Here is a tiny trained network, its code and every weight. The questions are about switching its units off for an input and a target symbol, where a switched-off unit gives its printed mean instead of its output.

import numpy as np


def w(rows, s, z=0):
    codes = np.array(rows[::2]) - 128.0
    scale = np.full(codes.shape[1], s)
    scale[-1] = z or s
    return codes * scale


def norm(h):
    return h / np.sqrt((h * h).mean(-1, keepdims=True) + 1e-5)


def f(y):
    return y / 2 * (1 + np.tanh(0.7978845608 * (y + 0.044715 * y**3)))


def softmax(a):
    e = np.exp(a - a.max(-1, keepdims=True))
    return e / e.sum(-1, keepdims=True)


def log_softmax(a):
    a = a - a.max(-1, keepdims=True)
    return a - np.log(np.exp(a).sum(-1, keepdims=True))


def net(x, mask):
    ids = ['ΔΛΞΣΩαβεηθπτψ'.index(c) for c in x.split()]
    T = len(ids)
    res = E[ids] + P[:T]
    r = norm(res)
    for j in range(3):
        rows = slice(3 * j, 3 * j + 3)
        q, k, v = (r @ M[0][rows].T for M in (Q, K, V))
        z = softmax(np.where(np.tri(T) > 0, q @ k.T / 3**0.5, -1e9)) @ v
        o = O[0][rows]
        res = res + np.where(mask[j], z, o[:, -1]) @ o[:, :-1]
    y = f(norm(res) @ A[0][:, :-1].T + A[0][:, -1])
    res = res + np.where(mask[3:15], y, B[0][:, -1]) @ B[0][:, :-1]
    return log_softmax(norm(res)[-1] @ U[:, :-1].T + U[:, -1])


Q, K, V, O, A, B = {}, {}, {}, {}, {}, {}
E = w([
[110,131,157,127],'Δ',
[117,126,169,131],'Λ',
[113,117,167,134],'Ξ',
[123,173,168,139],'Σ',
[124,164,157,130],'Ω',
[95,143,122,125],'α',
[140,170,136,115],'β',
[244,3,58,147],'ε',
[116,116,149,121],'η',
[144,161,166,127],'θ',
[134,130,167,123],'π',
[108,120,169,135],'τ',
[98,123,145,130],'ψ',
],0.016)
P = w([
[127,125,113,113],'0',
[130,117,110,196],'1',
[124,175,128,169],'2',
[131,161,117,190],'3',
[111,102,124,7],'4',
[104,180,165,115],'5',
[101,167,166,82],'6',
[141,133,90,254],'7',
[113,171,149,146],'8',
[126,165,148,175],'9',
[91,112,129,16],'10',
[106,167,166,126],'11',
],0.0092)
Q[0] = w([
[87,130,134,135],'h1',
[66,62,164,138],'h1',
[136,113,88,80],'h1',
[160,89,73,71],'h2',
[183,112,82,190],'h2',
[139,91,122,4],'h2',
[74,115,166,102],'h3',
[175,105,81,85],'h3',
[219,140,183,112],'h3',
],0.015)
K[0] = w([
[150,128,97,115],'h1',
[197,71,71,194],'h1',
[116,158,130,166],'h1',
[156,58,83,166],'h2',
[144,67,123,22],'h2',
[187,105,79,252],'h2',
[178,106,148,164],'h3',
[61,136,109,149],'h3',
[106,204,180,97],'h3',
],0.015)
V[0] = w([
[57,177,168,168],'h1',
[154,197,114,103],'h1',
[142,153,191,155],'h1',
[64,149,28,68],'h2',
[127,23,207,129],'h2',
[2,89,112,180],'h2',
[89,171,199,141],'h3',
[59,116,111,186],'h3',
[99,141,157,113],'h3',
],0.0094)
O[0] = w([
[212,253,112,193,246],'h1',
[156,97,160,185,148],'h1',
[183,194,141,129,192],'h1',
[206,113,231,3,101],'h2',
[23,148,148,211,89],'h2',
[184,122,252,230,165],'h2',
[175,129,28,110,253],'h3',
[174,81,155,151,148],'h3',
[136,130,101,134,170],'h3',
],0.0073,0.0058)
A[0] = w([
[152,110,202,84,201],'n1',
[168,20,86,166,28],'n2',
[100,41,135,121,168],'n3',
[126,80,152,130,160],'n4',
[108,152,163,189,206],'n5',
[112,111,86,104,252],'n6',
[83,2,135,97,239],'n7',
[178,129,89,110,199],'n8',
[119,114,125,39,168],'n9',
[46,111,112,171,212],'n10',
[94,202,153,93,244],'n11',
[145,60,96,155,95],'n12',
],0.013,0.0027)
B[0] = w([
[126,57,51,162,179],'n1',
[254,185,250,91,117],'n2',
[178,137,93,175,129],'n3',
[142,127,63,179,117],'n4',
[98,119,160,45,240],'n5',
[143,53,167,126,151],'n6',
[178,146,87,215,152],'n7',
[111,105,129,72,253],'n8',
[61,111,167,128,145],'n9',
[142,65,115,104,177],'n10',
[113,107,193,95,232],'n11',
[223,148,201,135,112],'n12',
],0.0087,0.0051)
U = w([
[75,183,106,175,98],'Δ',
[113,83,94,2,174],'Λ',
[169,165,53,109,23],'Ξ',
[118,119,36,125,119],'Σ',
[152,137,64,167,110],'Ω',
[48,138,51,126,210],'α',
[83,128,134,181,253],'β',
[41,100,202,89,186],'ε',
[124,93,118,146,57],'η',
[115,172,171,155,7],'θ',
[105,136,145,189,131],'π',
[242,93,172,108,149],'τ',
[147,151,237,172,46],'ψ',
],0.012,0.0027)

Each question gives the input, a string of symbols that net reads in full, and the target symbol t.
The units are the heads (3 rows each of Q, K, V and O) and the neurons (one row each of A and B). Each row of codes is followed by its name. A weight is (code - 128) times the scale printed after its matrix; where a second scale follows, it is the last column's (O, A, B and U).
mask holds one flag per unit, heads first, then neurons. A switched-off unit (its flag False) gives its mean, the last column of its rows in O or B, instead of its output. The means were averaged over made-up inputs and are rounded, as every weight is.
A unit's drop is (log p(t) with every unit on - log p(t) with that unit switched off) / (log p(t) with every unit on - log p(t) with every unit switched off).
The circuit of an input: a set's keep is (log p(t) with only the set's units on - log p(t) with every unit switched off) / (log p(t) with every unit on - log p(t) with every unit switched off). Starting from the 12 units with the biggest drops (on a tie, the unit counted first), units are removed one at a time, each time the one whose removal leaves the highest keep (on an exact tie, the one counted first), for as long as the keep stays at least 0.8.
units of the circuit, in order: the units of the circuit, biggest drop first
unit that matters most: the unit with the biggest drop
k most important neurons: the k neurons with the biggest drops, biggest first
which heads matter: for each layer, one digit per head in row order, 1 if its drop is at least 0.15 and else 0, layers parted by /
drop when u is switched off: that unit's drop, to one decimal
input Λ Ω π α ψ, target Ξ: which heads matter : 110
input η Ξ π α α β Ξ β, target τ: which heads matter : 010
input Λ α β α ψ Λ α Λ, target ψ: 2 most important neurons : [n5 n10]
input ψ Ξ α Ω, target ψ: which heads matter : 010
input Ω ψ Δ, target Ξ: units of the circuit, in order : [h2 h1]
input Ω Ω ψ α α, target Ξ: unit that matters most : h1
input β ε α, target ε: which heads matter : 001
input ψ η α, target ψ: which heads matter : 010
input Λ Σ θ α α α β Ω Ξ π η, target Ξ: units of the circuit, in order : [h1 h2]
input η π Σ π, target ε: units of the circuit, in order : [h2 n5]
input Λ η Ω Δ η β α ε π, target Λ: which heads matter : 100
input η η Λ Ξ, target ε: units of the circuit, in order : [h2 n5]
input τ Σ α π π Ξ π Λ, target α: drop when n6 is switched off : 0.0
input Ξ ψ Ω α α Λ η, target τ: drop when n1 is switched off : 0.1
input π β β, target α: units of the circuit, in order : [h2]
input η π Λ β Ω, target α: drop when h2 is switched off : 1.0
